Below are the code and all the weights of a small trained network. Each question names an input and a target symbol and asks about switching units off, where a switched-off unit gives its printed mean instead of its output.

import numpy as np


def w(rows, s, z=0):
    codes = np.array(rows[::2]) - 128.0
    scale = np.full(codes.shape[1], s)
    scale[-1] = z or s
    return codes * scale


def norm(h):
    return h / np.sqrt((h * h).mean(-1, keepdims=True) + 1e-5)


def f(y):
    return np.maximum(y, 0)


def softmax(a):
    e = np.exp(a - a.max(-1, keepdims=True))
    return e / e.sum(-1, keepdims=True)


def log_softmax(a):
    a = a - a.max(-1, keepdims=True)
    return a - np.log(np.exp(a).sum(-1, keepdims=True))


def net(x, mask):
    ids = ['ΛΠαβγεζμξστ'.index(c) for c in x.split()]
    T = len(ids)
    res = E[ids] + P[:T]
    u = 0
    for l in range(2):
        r = norm(res)
        for j in range(2):
            rows = slice(2 * j, 2 * j + 2)
            q, k, v = (r @ M[l][rows].T for M in (Q, K, V))
            z = softmax(np.where(np.tri(T) > 0, q @ k.T / 2**0.5, -1e9)) @ v
            o = O[l][rows]
            res = res + np.where(mask[u + j], z, o[:, -1]) @ o[:, :-1]
        u += 2
        y = f(norm(res) @ A[l][:, :-1].T + A[l][:, -1])
        res = res + np.where(mask[u : u + 12], y, B[l][:, -1]) @ B[l][:, :-1]
        u += 12
    return log_softmax(norm(res)[-1] @ U[:, :-1].T + U[:, -1])


Q, K, V, O, A, B = {}, {}, {}, {}, {}, {}
E = w([
[82,168,123,143,106,206,113,106],'Λ',
[185,169,139,140,151,178,170,96],'Π',
[88,147,115,130,59,137,131,85],'α',
[242,126,112,88,184,135,171,99],'β',
[116,143,121,188,131,184,186,139],'γ',
[200,74,89,100,177,147,185,143],'ε',
[130,136,70,87,126,217,102,152],'ζ',
[100,79,137,148,130,73,125,120],'μ',
[125,52,113,138,139,87,158,140],'ξ',
[117,117,161,86,193,153,69,118],'σ',
[223,131,66,5,84,82,140,55],'τ',
],0.019)
P = w([
[86,119,177,32,125,160,209,81],'0',
[80,87,125,92,151,171,175,50],'1',
[129,107,177,74,94,170,156,121],'2',
[93,192,113,80,165,83,148,112],'3',
[116,88,103,168,159,146,99,73],'4',
[170,119,187,140,67,136,95,150],'5',
[119,228,94,129,168,51,107,188],'6',
[171,73,127,214,116,152,42,133],'7',
[204,126,198,180,44,118,43,209],'8',
[135,181,71,192,167,65,36,197],'9',
[190,63,132,239,82,160,4,191],'10',
],0.011)
Q[0] = w([
[128,177,118,107,177,120,161,131],'L0H0',
[154,101,159,155,150,171,177,112],'L0H0',
[169,4,216,124,54,224,112,104],'L0H1',
[148,120,21,217,163,122,46,78],'L0H1',
],0.014)
K[0] = w([
[95,84,127,102,144,151,138,71],'L0H0',
[80,130,153,68,100,124,187,131],'L0H0',
[118,217,172,87,105,68,156,245],'L0H1',
[211,80,179,160,58,163,57,158],'L0H1',
],0.011)
V[0] = w([
[145,197,253,157,144,77,189,122],'L0H0',
[220,145,240,199,93,215,159,148],'L0H0',
[161,232,250,100,117,162,65,112],'L0H1',
[124,202,130,87,4,67,148,85],'L0H1',
],0.0062)
O[0] = w([
[167,134,95,171,144,105,154,82,91],'L0H0',
[141,97,53,175,255,132,121,20,76],'L0H0',
[137,238,155,83,186,20,163,107,117],'L0H1',
[30,203,6,92,200,114,142,211,254],'L0H1',
],0.0071,0.0035)
A[0] = w([
[52,40,68,185,17,39,254,123,222],'L0N0',
[169,123,50,137,47,58,174,68,195],'L0N1',
[175,140,223,137,120,94,159,63,3],'L0N2',
[35,124,155,239,180,190,124,163,85],'L0N3',
[137,200,99,89,188,205,134,33,137],'L0N4',
[86,210,115,187,99,124,116,120,19],'L0N5',
[144,77,194,24,180,173,121,165,137],'L0N6',
[100,212,132,123,78,173,172,51,136],'L0N7',
[81,84,118,140,142,90,77,142,89],'L0N8',
[138,98,48,107,126,236,129,152,80],'L0N9',
[55,172,216,180,119,167,122,130,112],'L0N10',
[171,199,180,163,75,184,162,147,148],'L0N11',
],0.0069,0.0045)
B[0] = w([
[117,194,254,155,157,143,202,176,255],'L0N0',
[167,193,253,107,157,149,105,209,196],'L0N1',
[166,25,165,58,111,212,135,231,140],'L0N2',
[133,202,193,99,78,95,106,222,154],'L0N3',
[185,175,148,172,144,224,136,228,181],'L0N4',
[182,180,105,155,156,148,147,32,156],'L0N5',
[74,132,167,155,238,122,140,52,164],'L0N6',
[147,107,139,160,167,215,153,126,195],'L0N7',
[115,127,163,132,150,58,227,133,151],'L0N8',
[174,204,121,125,105,193,107,225,161],'L0N9',
[155,161,179,164,106,141,53,39,160],'L0N10',
[97,150,116,201,237,181,58,106,165],'L0N11',
],0.0055,0.0087)
Q[1] = w([
[193,168,208,147,143,118,126,190],'L1H0',
[173,194,133,177,108,179,159,254],'L1H0',
[131,82,100,111,97,175,147,123],'L1H1',
[110,28,125,95,126,91,132,48],'L1H1',
],0.0099)
K[1] = w([
[187,136,49,140,123,108,2,136],'L1H0',
[174,151,164,153,119,20,13,175],'L1H0',
[53,102,153,103,159,125,185,90],'L1H1',
[95,147,141,73,131,216,223,69],'L1H1',
],0.0084)
V[1] = w([
[59,39,101,198,254,172,95,158],'L1H0',
[137,136,111,237,118,158,206,142],'L1H0',
[114,220,133,214,46,115,78,36],'L1H1',
[128,132,195,143,129,66,206,104],'L1H1',
],0.0082)
O[1] = w([
[121,97,169,150,189,110,85,111,156],'L1H0',
[129,125,95,246,101,112,195,128,215],'L1H0',
[114,153,207,112,127,217,215,177,1],'L1H1',
[190,108,178,133,45,52,110,149,211],'L1H1',
],0.012,0.0028)
A[1] = w([
[190,102,73,159,152,129,132,184,80],'L1N0',
[140,142,66,115,122,254,94,107,57],'L1N1',
[63,190,21,94,133,95,137,151,3],'L1N2',
[51,169,143,140,76,106,102,113,200],'L1N3',
[79,45,105,58,166,128,159,227,116],'L1N4',
[147,138,85,189,133,167,192,74,138],'L1N5',
[131,133,168,49,220,112,7,133,40],'L1N6',
[239,144,83,148,52,149,98,136,112],'L1N7',
[146,107,137,38,99,182,67,113,108],'L1N8',
[220,58,79,91,188,127,167,162,10],'L1N9',
[115,129,82,167,172,106,141,165,30],'L1N10',
[154,35,163,68,91,75,172,167,161],'L1N11',
],0.0094,0.0044)
B[1] = w([
[63,157,143,164,65,104,139,173,174],'L1N0',
[149,216,114,132,117,22,87,58,193],'L1N1',
[205,44,161,94,75,174,158,56,197],'L1N2',
[105,60,98,95,172,69,78,163,253],'L1N3',
[59,212,144,135,65,89,25,115,175],'L1N4',
[165,85,110,67,80,106,99,173,213],'L1N5',
[157,88,153,139,137,157,177,214,237],'L1N6',
[97,156,135,177,171,30,145,149,215],'L1N7',
[147,90,81,135,120,142,82,239,179],'L1N8',
[127,2,113,104,69,168,99,118,153],'L1N9',
[210,109,150,80,97,121,106,184,166],'L1N10',
[110,181,84,142,141,167,69,75,215],'L1N11',
],0.0088,0.0051)
U = w([
[223,191,113,183,212,101,184,78,111],'Λ',
[213,89,112,168,135,151,168,116,74],'Π',
[99,207,138,165,155,182,217,159,109],'α',
[254,142,231,33,111,148,73,94,52],'β',
[82,142,205,157,40,185,142,198,131],'γ',
[112,19,76,208,22,195,36,116,118],'ε',
[56,195,103,135,125,194,34,57,157],'ζ',
[81,120,173,164,115,45,95,93,160],'μ',
[80,118,153,214,108,39,92,116,129],'ξ',
[95,97,220,94,219,193,12,142,86],'σ',
[47,163,14,90,157,114,126,202,255],'τ',
],0.0076,0.0056)

Each question gives the input, a string of symbols that net reads in full, and the target symbol t.
The units are the heads (2 rows each of Q, K, V and O) and the neurons (one row each of A and B). Each row of codes is followed by its name. A weight is (code - 128) times the scale printed after its matrix; where a second scale follows, it is the last column's (O, A, B and U).
mask holds one flag per unit, layer by layer, with each layer's heads first. A switched-off unit (its flag False) gives its mean, the last column of its rows in O or B, instead of its output. The means were averaged over made-up inputs and are rounded, as every weight is.
A unit's drop is (log p(t) with every unit on - log p(t) with that unit switched off) / (log p(t) with every unit on - log p(t) with every unit switched off).
The circuit of an input: a set's keep is (log p(t) with only the set's units on - log p(t) with every unit switched off) / (log p(t) with every unit on - log p(t) with every unit switched off). Starting from the 12 units with the biggest drops (on a tie, the unit counted first), units are removed one at a time, each time the one whose removal leaves the highest keep (on an exact tie, the one counted first), for as long as the keep stays at least 0.8.
units of the circuit, in order: the units of the circuit, biggest drop first
k most important neurons: the k neurons with the biggest drops, biggest first
k most important neurons of layer l: the k neurons of layer l with the biggest drops, biggest first
heads that matter: for each layer, one digit per head in row order, 1 if its drop is at least 0.15 and else 0, layers parted by /
input γ μ ξ σ ξ, target σ: heads that matter : 00 / 10
input σ γ α ξ α α σ α α Λ ξ, target τ: heads that matter : 01 / 00
input α ε ξ β ξ α α ε, target ε: units of the circuit, in order : L1N9
input α ξ μ Π, target ξ: heads that matter : 01 / 01
input ξ ξ α σ ζ α Π σ σ α Π, target σ: 3 most important neurons of layer 0 : L0N0, L0N2, L0N7
input Λ σ ξ α α α ξ β, target τ: heads that matter : 01 / 00
input σ σ α τ α Π, target τ: units of the circuit, in order : L1H0, L0H1
input ξ α σ ξ μ, target σ: heads that matter : 01 / 10
input β ξ ξ, target μ: heads that matter : 00 / 01
input μ ξ α, target ξ: 2 most important neurons : L1N7, L1N3
input σ ξ Π Π ξ, target Λ: units of the circuit, in order : L0H1, L0H0
input α ζ ξ Π μ σ Π σ α α γ, target α: heads that matter : 01 / 01
input α α ξ ξ Λ α, target ε: heads that matter : 01 / 00
input ξ α σ α ε, target σ: units of the circuit, in order : L1H0
input α α Λ, target ζ: heads that matter : 00 / 00
input ξ τ τ ξ ζ Π Λ, target ζ: heads that matter : 00 / 01
input α β τ γ σ σ ξ, target σ: units of the circuit, in order : L1H0, L0N0
input α Λ τ, target τ: heads that matter : 00 / 10
input α ξ α, target ξ: 2 most important neurons of layer 0 : L0N7, L0N0
input ε ζ α Λ α, target α: heads that matter : 00 / 01
input α σ Π α μ α α, target γ: heads that matter : 01 / 01
input ξ α α ξ ξ α γ μ Π Λ α, target α: heads that matter : 01 / 01
input α α α, target τ: most important neuron of layer 1 : L1N3
input σ ε α α μ α μ α τ γ σ, target τ: units of the circuit, in order : L0H1, L1H0
input α α ξ α ε ξ α β, target ε: units of the circuit, in order : L1N9, L0N0
input ξ ζ α α Π α Π σ α α ε, target τ: 2 most important neurons : L0N9, L1N0
input Λ ζ ξ ε α ξ Π τ α τ τ, target τ: 2 most important neurons : L1N8, L1N7
